Z420: [ -7  -8   3   1  -4 -16   3  -1 -11 -22  -8  -1   6  -7  -5   1  -1   6
   1   5  -2  -4  -5  -1   3  -4   3   8]
Z207: [  4   7   8   9  -3  -2  -7  12   1 -11 -16   6  10  -2 -19 -13  -4  -2
  17  -8  -5   1 -26  -8   2  -5 -11   0]
Z50: [-22   1   3  -1  -1   3   3   1  -4   6 -11   6   1  -5  -4  -7  -1  -5
  -8  -7  -4   3  -2   8  -7 -16  -1   5]
Z610: [  3   3   6   5  -1  -1  -4   8   1  -7  -8   3   6  -1 -11  -7  -2  -1
  11  -4  -4   1 -16  -5   3  -4  -7   1]
Z390: [ 0  0 -1 -1  0  0  0 -1  0  1  1  0 -1  0  2  1  0  0 -2  0  1  0  2  1
 -1  1  1 -1]
Z923: [ 0  0  0 -1  1 -1 -2  1  1 -1  1  0  0  0  2  0 -1  1  0  0  1  2  0  0
  0  1  0  1]
Z381: [ 0  0  0 -1  0  0  0  1  1 -1  2  0 -1  0 -1  1  1  1  2 -1  0  0 -2  0
  0  1  1  0]
Z725: [  3   3   6   5  -1  -1  -4   8   1  -7  -8   3   6  -1 -11  -7  -2  -1
 -22  -4  -4   1 -16  -5   3  -4  -7   1]
Z780: [ 0  0  0 -1 -1  0  1 -2  1  2  0  1  0  0  1 -1  0  1  1  0  1 -1  0  0
  1 -1  2  0]
Z568: [  7  17   6  17 -11  -4 -18  22  -2 -21 -37  14  20  -5 -40 -30 -11  -4
  28 -18  -5  -1 -50 -16  -4  -8 -21  -7]
order: [  1  -7  -4   3  -5 -16   1  -4  -4 -22  -1  -2  -7 -11  -1   6   3  -8
  -7   1   8  -4  -1  -1   5   6   3   3]  Z725
order: [ 2  0  0  1 -1  0  0  1 -1  0  1 -1  1  0 -2  1  0  1  0  2  0 -1  0 -1
  0 -1  1  0]  Z390
order: [ 0  1 -1  2  0  0  0  0 -1 -1  0  1 -2  1  2  0  1  0  0  1 -1  0  1  1
  0  1 -1  0]  Z780
order: [-1  0  1 -1 -2  2  2  0  1 -1  0  0  1  1  0  0 -1  0  0  0  1  1  0  0
  0  1 -1 -1]  Z390
order: [ 0 -2  0  0  1  1  0  0  0  0 -1  0  0  0  1  1 -1  2  0 -1  0 -1  1  1
  1  2 -1  0]  Z381
order: [ -1   6   1   5  -2  -4  -5  -1   3  -4   3   8  -7  -8   3   1  -4 -16
   3  -1 -11 -22  -8  -1   6  -7  -5   1]  Z420
order: [ 0  0  1  1  0 -1  0 -1  1  0  0 -2  0  1  2  0  0  1 -1 -1  1  0  0  1
  2  1  0 -1]  Z780

Z390: [  1 -11 -11 -33 -13  35  12  -5   7 -23  23   1 -19  -4   1 -13   0  15
  -1  -9  -3 -12 -25  39  13  -6   2   9 -33   8 -22   4 -14   9  19 -21
  -9 -36   7  12  -2 -26  44]
Z50: [-33  -9  35 -19   4 -14   7 -13   9 -12   1 -33   9  -2  43   0  12  39
  12 -36 -21  15  -9  19  23   1 -13  -4  -1  -3   8 -23  -5 -25 -26   1
   7 -11  13   2 -11  -6 -22]
Z725: [  1 -30  22 -13  10  30 -17 -19  17   2   0 -28   0 -41   1 -19 -32 -10
   1  12 -25  -1  -9  18  -7  -9  -9  41 -11 -12   5 -17  -2  32   5  -3
 -12 -35 -18 -17  36   3  17]
Z923: [  2  -5  -3 -10  -5  15  10   2   0 -10   4   1  -8  -4  -2  -8   1   6
  -1  -5  -3   7  -7  14   3   2   5  12 -15   2  -3  -6  -7  10   6 -10
  -5 -14  11   3  -5  -5  10]
Z243: [ 4  1 -1 -6  4  2 -2 -1 -3 -4 -2  6 -6 -8 -1 -1  1  0 -1  1  5  1  4  3
 -2  1 -6  3  7 -4 -7 -1  0 -9 -1 -2 -5 10  3 -6 -1  4  7]
Z420: [ -5   0   1   1  -3  -1   6   1   1   4 -10   1   0   3  -6  -6   5   7
   1   3   3   0  -4  -4   1   4  -4  -2  -1  -3  -1  -3   1   1   3   3
  -6  -3   6   1   0   6   0]
Z610: [-25 -33  -1  12   4   9  -9  39  -2   8  23  12   1 -12 -26 -23  -4 -33
  19  -5 -14   1  -9 -19 -22 -11 -21  -4  35  15 -13 -13 -36   7   2 -11
   0   1  -6  44   7   9  13]
Z568: [  3  -1  -4   1   1  -3  -3   1   0  -6  -6  -4   0  -5   4   6   3   3
  -3   1   1   1  -4   1   1  -3  -2   1   3   3   0  -6 -10   1  -1   0
   6   4  -1   7   6   1   5]
Z207: [-14   0   4   8  -7   3   7  10   5   5  -6 -14  10  -3   5  -9   4   0
   0  -4  -7  15  -5  -5  -9   3   6   5   2   6   6  -7  -2   4   0   8
  -4 -16 -18  -4   0  -3  -8]
Z381: [-18 -13   7   3  -1   8   7 -12   3  16  -8  14 -11  14 -12   7  17 -19
  11   6   2 -13 -28  11  -1   7 -13  10   4   8   7 -15 -13 -12   0   7
  10   2  -1  -7  -5   9   3]
order: [ 15  -1  -9  -3 -12 -25  39  13  -6   2   9 -33   8 -22   4 -14   9  19
 -21  -9 -36   7  12  -2 -26  44   1 -11 -11 -33 -13  35  12  -5   7 -23
  23   1 -19  -4   1 -13   0]  Z390
order: [-36 -33 -33 -26 -25 -23 -22 -21 -19 -14 -13 -13 -12 -11 -11  -9  -9  -6
  -5  -4  -3  -2  -1   0   1   1   1   2   4   7   7   8   9   9  12  12
  13  15  19  23  35  39  44]  Z390
order: [-10   1   0   3   1  -3  -2   6   4  -1  -1   0   0   1   1  -4   3   5
   7  -6   6   1   1   4  -6  -4  -5   6  -1   1  -3   1   3  -4   0   3
  -3   1   3   1  -3  -6   1]  Z568

Z923: [ 20  43  31 -39   7 -34  -6  47   1  31   5  15   6  12   5  -8  29   2
  49  -2  16  48 -18 -14 -13]
Z207: [ -8  21   6  23  10   3  26   1   6  12  21  40 -18 -40  -4 -26  16 -13
   1 -10  39  11  27  -8  23]
Z568: [  6  -4  18  21   6  -2  36 -22   7  -5   3  20  -2 -32   1 -33  11 -18
  -2  13  15  14  20 -11  26]
Z610: [ -7   8  18  49  17  -8  22 -16  28   8 -11   7 -13   6 -17 -32  -9 -15
  15   8  10  17 -23 -23  14]
Z420: [  5   6  31  48   1 -13  12   5  31  29  -8  16   2   7 -14 -39  -6 -34
  49  20  43  48  15 -18  -2]
Z381: [ 48 -14 -18  31   2  -2  29  49  15  11  20 -39  31  48   6 -34 -13  43
  -8   5  -6  16   5   7   1]
order: [ -8  -4  23 -13  -8  40   3 -18   6  21  39   1   6  11  26  21 -40   1
  27  16  23  12 -10 -26  10]  Z207
order: [ 14 -23 -23  17  10   8  15 -15  -9 -32 -17   6 -13   7 -11   8  28 -16
  22  -8  17  49  18   8  -7]  Z610
order: [-39 -34 -18 -14 -13  -8  -6  -2   1   2   5   5   6   7  12  15  16  20
  29  31  31  43  48  48  49]  Z420
order: [ 23  -8  27  11  39 -10   1 -13  16 -26  -4 -40 -18  40  21  12   6   1
  26   3  10  23   6  21  -8]  Z207
order: [ 31  16  29 -18  43 -39 -13   6  31   1  48   5  -6  20  -2 -14   2   5
  15  11  -8 -34  48  49   7]  Z381
order: [-32 -23 -23 -17 -16 -15 -13 -11  -9  -8  -7   6   7   8   8   8  10  14
  15  17  17  18  22  28  49]  Z610

Z420: [-22  -7 -40 -13  31 -35  13  -9 -13   7]
Z610: [-20 -28 -38 -14   6 -24 -46  32  22 -30]
Z50: [  7 -22 -35  13  -7 -40 -13 -14  31  -9]
order: [-40 -35 -22 -14 -13  -9  -7   7  13  31]  Z50
order: [-22 -40  -7  13  -9  31 -14   7 -13 -35]  Z50
order: [ 22 -30 -20 -28 -38 -14   6 -24 -46  32]  Z610

Z780: [ 59  -6 -18  30  40   7]
Z568: [ 41  -6 -18  59  30   7]
Z923: [ -6 -18  30  40   7 -21]
Z725: [  7 -22  40 -18  -6  30]
Z50: [ 40   7 -21  -4  20   8]
Z340: [  7 -21  -4  20   8  -8]
Z390: [ 30  40   7 -21  -4  20]
order: [-21  -6 -18  30  40   7]  Z923
order: [-18  -6   7  30  40  59]  Z780

Z420: [-33 -41  -9 -12 -10 -26 -32  -9 -29   5  32   7   0 -19  11 -39   2  -2
 -21 -41 -33 -14 -14 -38  32   0 -12]
Z207: [-13 -19   2 -41  11  -9   7 -39   0  32 -38 -14 -32   5 -33 -21 -10 -41
 -14 -33  -2  -9   0 -29  32 -12 -26]
Z923: [  2  -9 -14 -11 -41   5 -32  32 -19 -39 -29 -33 -38  32 -26 -14  -9   0
  11 -41 -21 -33  -2 -13   7   0 -10]
Z390: [-31   8 -23  27 -11 -16 -40 -14 -20 -54  43  -2   5 -28 -18  -9 -36 -16
 -37  29 -31   0 -19 -38 -29 -27  13]
order: [-54 -40 -38 -37 -36 -31 -31 -29 -28 -27 -23 -20 -19 -18 -16 -16 -14 -11
  -9  -2   0   5   8  13  27  29  43]  Z390
order: [-41 -41 -39 -38 -33 -33 -32 -29 -26 -21 -19 -14 -14 -13 -11 -10  -9  -9
  -2   0   0   2   5   7  11  32  32]  Z923
order: [-26 -12  32 -29   0  -9  -2 -33 -14 -41 -10 -21 -33   5 -32 -14 -38  32
   0 -39   7  -9  11 -41   2 -19 -13]  Z207
order: [  2  -2 -21 -41 -33 -14 -14 -38  32   0 -12 -33 -41  -9 -12 -10 -26 -32
  -9 -29   5  32   7   0 -19  11 -39]  Z420
order: [-33  -2  -9   0 -29  32 -12 -26 -13 -19   2 -41  11  -9   7 -39   0  32
 -38 -14 -32   5 -33 -21 -10 -41 -14]  Z207
order: [-41 -41 -39 -38 -33 -33 -32 -29 -26 -21 -19 -14 -14 -13 -12 -10  -9  -9
  -2   0   0   2   5   7  11  32  32]  Z207
order: [ 32 -12 -26 -13 -19   2 -41  11  -9   7 -39   0  32 -38 -14 -32   5 -33
 -21 -10 -41 -14 -33  -2  -9   0 -29]  Z207

Z340: [ 17  17  62 -12   4 -22  46 -44 -34  24  11]
Z420: [ 17  24 -34   4 -12 -22 -43  17  11  62  46]
Z780: [-19 -51 -11  -2  35   6 -40 -33  17 -55  23]
order: [ 62 -12   4 -22  46 -44 -34  24  11  17  17]  Z340
order: [ 46  62  11  17 -43 -22 -12   4 -34  24  17]  Z420
order: [ 17 -55  23 -19 -51 -11  -2  35   6 -40 -33]  Z780
order: [-34   4 -12 -22 -43  17  11  62  46  17  24]  Z420
order: [-55  23 -19 -51 -11  -2  35   6 -40 -33  17]  Z780
order: [-55 -51 -40 -33 -19 -11  -2   6  17  23  35]  Z780
order: [ 46  17  24 -34   4 -12 -22 -43  17  11  62]  Z420

Z725: [-2  8 51 31]
Z420: [-2  8  0 31]
Z207: [51 -2 32  8]
Z390: [16 12 59  0]
Z610: [38 44  0  6]
order: [-2  0  8 31]  Z420
order: [ 6 38 44  0]  Z610
order: [31 51  8 -2]  Z725
order: [ 8 51 -2 32]  Z207
order: [ 0 16 12 59]  Z390

Z420: [-10  -7 -11 -12  -1  -1   5  11   8   6  -8   1   8  11   5  -4   0   0
   5  -5  -6   2  -4  -6   3  -6  -2  10  -4  -1  -3   1  -5  -3  -5   3
  -1   3  -3  -3  -5   7 -30   4   0   3  -4   7  -6 -38  -1 -10   5  -8
  -3  -2  -5  -1 -24   1   2   7]
Z610: [-19  -5 -16 -25   2  -1   5   4   4   2 -12  -1   5   4  -2  -3   1   2
  -6  -5 -12   1  -2 -13   5  -6   0   4  -2   1  -5  -7  -5  -1  -5   0
   0   5  -1  -1  -8   4 -39   5   2   4 -11   2  -6 -52   1  -9   3  -7
  -1  -1 -13  -3 -38   1   0   2]
Z390: [-17   8  -1 -24  -4   0  -1 -11 -16  -7  -2   0  -9 -15 -22   6  -2   4
 -21   6 -11  -2   6 -12   8   9   3 -13   3  -1   5 -15   8   3   7  -6
   1   6   3   6  -7  -5 -10   8  -4   5 -13  -9   9 -28  -4  -1  -3   5
   2   4 -16   0 -27   0  -4  -8]
Z340: [  3   2   5  -7  -7   3   7   3   6   6   4 -11   3 -12   4   4   5   4
   5  -2  11 -10 -10  -3   2   1   3   1  -1   1 -12   5  -7  13  -5  -5
  -8  11  -7  -6  10   4   2   2   3   1  10  -1 -12   8   3   6   2   4
   4   8  -1  -7  -2   2   1  -9]
Z780: [ -1   1  -5   1   2 -11   0   4   5   4  -5   0   2   5   4  -9   2 -25
 -13   1   4  -1  -1   0  -2  -6  -7  -5   1  -3  -5 -38  -1 -12  -7 -13
   4 -19  -8   0   3  -6 -12   1  -5   2  -1 -39  -2  -2  -1   4  -6 -16
   5   5  -1   2   5   2  -3 -51]
Z725: [-39  -7  -6   0  -1   2   5  -5   2 -16   5  -1  -5   2  -7 -25   1 -12
  -1  -5   4  -3   2 -12 -11 -13  -6   4  -1   5  -2  -1  -2  -5   4   3
   5   1   0   1   1 -52  -3  -9  -1 -13   2  -5   4   0  -1   0   3  -6
 -38   5  -8   1   4  -2 -19   4]
Z207: [  1   4   1   2   8   1  -5  -3  -3  -4   1  -1  -1  -3  -4   2   6   4
  -1 -15   2   1  -4   2  -7 -21   9  -2   4   4 -14   1 -11  -5 -17   1
   2  -7   2   4   3  -5   2  -9   9  -4   2  -3 -17   3   8   4  -4   2
   4   2   2   1   2   1   3  -4]
order: [-52 -39 -38 -25 -19 -16 -13 -13 -12 -12 -11  -9  -8  -7  -7  -6  -6  -6
  -5  -5  -5  -5  -5  -3  -3  -2  -2  -2  -1  -1  -1  -1  -1  -1  -1   0
   0   0   0   1   1   1   1   1   2   2   2   2   2   3   3   4   4   4
   4   4   4   5   5   5   5   5]  Z725
order: [-52 -39 -38 -25 -19 -16 -13 -13 -12 -12 -11  -9  -8  -7  -7  -6  -6  -6
  -5  -5  -5  -5  -5  -3  -3  -2  -2  -2  -1  -1  -1  -1  -1  -1  -1   0
   0   0   0   1   1   1   1   1   2   2   2   2   2   2   3   4   4   4
   4   4   4   5   5   5   5   5]  Z610
order: [ -8 -17   8  -1 -24  -4   0  -1 -11 -16  -7  -2   0  -9 -15 -22   6  -2
   4 -21   6 -11  -2   6 -12   8   9   3 -13   3  -1   5 -15   8   3   7
  -6   1   6   3   6  -7  -5 -10   8  -4   5 -13  -9   9 -28  -4  -1  -3
   5   2   4 -16   0 -27   0  -4]  Z390
order: [ -4  -1  -3   5   2   4 -16   0 -27   0  -4  -8 -17   8  -1 -24  -4   0
  -1 -11 -16  -7  -2   0  -9 -15 -22   6  -2   4 -21   6 -11  -2   6 -12
   8   9   3 -13   3  -1   5 -15   8   3   7  -6   1   6   3   6  -7  -5
 -10   8  -4   5 -13  -9   9 -28]  Z390
order: [-12 -12 -12 -11 -10 -10  -9  -8  -7  -7  -7  -7  -7  -6  -5  -5  -3  -2
  -2  -1  -1  -1   1   1   1   1   1   2   2   2   2   2   2   3   3   3
   3   3   3   3   4   4   4   4   4   4   4   5   5   5   5   6   6   6
   7   8   8  10  10  11  11  13]  Z340

Z568: [ 15 -13   6   0  13]
Z780: [-13  16  13   0   6]
Z243: [-13   0  13   6  16]
order: [-13   0   6  13  15]  Z568
order: [ 13   0   6 -13  15]  Z568
order: [  6   0  13  15 -13]  Z568
q: [-13   0  13   6  16]  Z243
order: [-13   0  15  13   6]  Z568

